Here is a tiny trained network, its code and every weight. The questions are about switching its units off for an input and a class, where a switched-off unit gives its printed mean instead of its output.

import numpy as np


def w(rows, s, z=0):
    codes = np.array(rows[::2]) - 128.0
    scale = np.full(codes.shape[1], s)
    scale[-1] = z or s
    return codes * scale


def f(y):
    return y / 2 * (1 + np.tanh(0.7978845608 * (y + 0.044715 * y**3)))


def log_softmax(a):
    a = a - a.max(-1, keepdims=True)
    return a - np.log(np.exp(a).sum(-1, keepdims=True))


def net(x, mask):
    res = np.array(x, float).reshape(1, 5) / 4 @ E
    y = f(res @ A[0][:, :-1].T + A[0][:, -1])
    res = res + np.where(mask, y, B[0][:, -1]) @ B[0][:, :-1]
    return log_softmax(res[-1] @ U[:, :-1].T + U[:, -1])


A, B = {}, {}
E = w([
[147,137,51,113,35],'x0',
[52,105,200,168,76],'x1',
[161,213,128,212,136],'x2',
[208,128,134,254,172],'x3',
[104,2,63,166,137],'x4',
],0.0099)
A[0] = w([
[162,252,176,171,251,206],'neuron 0',
[196,29,40,144,175,165],'neuron 1',
[57,98,151,107,106,134],'neuron 2',
[63,38,134,160,141,214],'neuron 3',
[127,19,54,160,113,189],'neuron 4',
[156,129,165,91,173,128],'neuron 5',
[158,117,99,34,98,230],'neuron 6',
[58,120,180,98,86,209],'neuron 7',
[101,203,118,82,50,172],'neuron 8',
[127,79,21,145,50,227],'neuron 9',
[130,181,141,46,43,215],'neuron 10',
[176,213,192,46,209,133],'neuron 11',
[99,128,246,117,176,209],'neuron 12',
[157,169,93,18,187,216],'neuron 13',
[165,180,194,255,152,255],'neuron 14',
[80,187,117,96,33,145],'neuron 15',
[139,203,171,87,6,230],'neuron 16',
[110,98,64,103,40,128],'neuron 17',
],0.0099,0.0037)
B[0] = w([
[220,142,123,174,171,253],'neuron 0',
[155,87,27,162,65,224],'neuron 1',
[82,159,145,87,136,180],'neuron 2',
[43,168,82,138,143,214],'neuron 3',
[75,145,72,146,75,227],'neuron 4',
[149,96,110,152,199,149],'neuron 5',
[161,72,150,163,97,196],'neuron 6',
[75,160,156,54,126,200],'neuron 7',
[183,124,175,80,69,192],'neuron 8',
[96,91,103,178,39,224],'neuron 9',
[140,86,228,90,84,205],'neuron 10',
[196,71,108,112,150,200],'neuron 11',
[99,143,119,93,241,207],'neuron 12',
[165,52,171,139,171,198],'neuron 13',
[160,254,101,129,160,253],'neuron 14',
[133,154,173,78,95,192],'neuron 15',
[165,168,221,86,97,214],'neuron 16',
[119,157,120,141,83,197],'neuron 17',
],0.01,0.012)
U = w([
[152,127,246,89,56,13],'0',
[193,46,164,154,210,65],'1',
[127,114,75,204,78,251],'2',
[45,167,122,106,224,130],'3',
[202,237,145,183,217,70],'4',
],0.012,0.0027)

Each question gives the input, the list of numbers given to net, and the class t.
The units are the neurons (one row each of A and B). Each row of codes is followed by its name. A weight is (code - 128) times the scale printed after its matrix; where a second scale follows, it is the last column's (A, B and U).
mask holds one flag per neuron, in row order. A switched-off neuron (its flag False) gives its mean, the last column of its row in B, instead of its output. The means were averaged over made-up inputs and are rounded, as every weight is.
A unit's drop is (log p(t) with every unit on - log p(t) with that unit switched off) / (log p(t) with every unit on - log p(t) with every unit switched off).
The circuit of an input: a set's keep is (log p(t) with only the set's units on - log p(t) with every unit switched off) / (log p(t) with every unit on - log p(t) with every unit switched off). Starting from the 12 units with the biggest drops (on a tie, the unit counted first), units are removed one at a time, each time the one whose removal leaves the highest keep (on an exact tie, the one counted first), for as long as the keep stays at least 0.8.
units of the circuit, in order: the units of the circuit, biggest drop first
top k neurons: the k neurons with the biggest drops, biggest first
drop of u: that unit's drop, to one decimal
input [-7,4,-1,-1,-2], class 3: units of the circuit, in order -> (neuron 12)
input [7,5,4,-3,5], class 0: top 2 neurons -> (neuron 15; neuron 1)
input [-8,-2,-5,-3,-1], class 1: top 2 neurons -> (neuron 11; neuron 13)
input [-7,6,6,0,6], class 3: top 3 neurons -> (neuron 3; neuron 12; neuron 16)
input [-6,-5,0,-2,-8], class 1: top 2 neurons -> (neuron 11; neuron 13)
input [-2,-2,7,6,8], class 2: top 4 neurons -> (neuron 1; neuron 4; neuron 12; neuron 16)
input [-7,6,-6,4,-4], class 3: top 2 neurons -> (neuron 12; neuron 7)
input [-7,1,-6,2,7], class 2: top 2 neurons -> (neuron 1; neuron 4)
input [-1,2,4,-2,3], class 3: top 2 neurons -> (neuron 1; neuron 0)
input [3,-2,-8,8,-4], class 2: drop of neuron 12 -> 0.4
input [7,6,6,3,0], class 0: drop of neuron 5 -> 0.1
input [-8,7,1,-7,-3], class 3: drop of neuron 12 -> 1.9
input [-3,-2,-4,-2,2], class 3: drop of neuron 0 -> 0.4
input [-3,-5,0,-6,3], class 1: units of the circuit, in order -> (neuron 13)
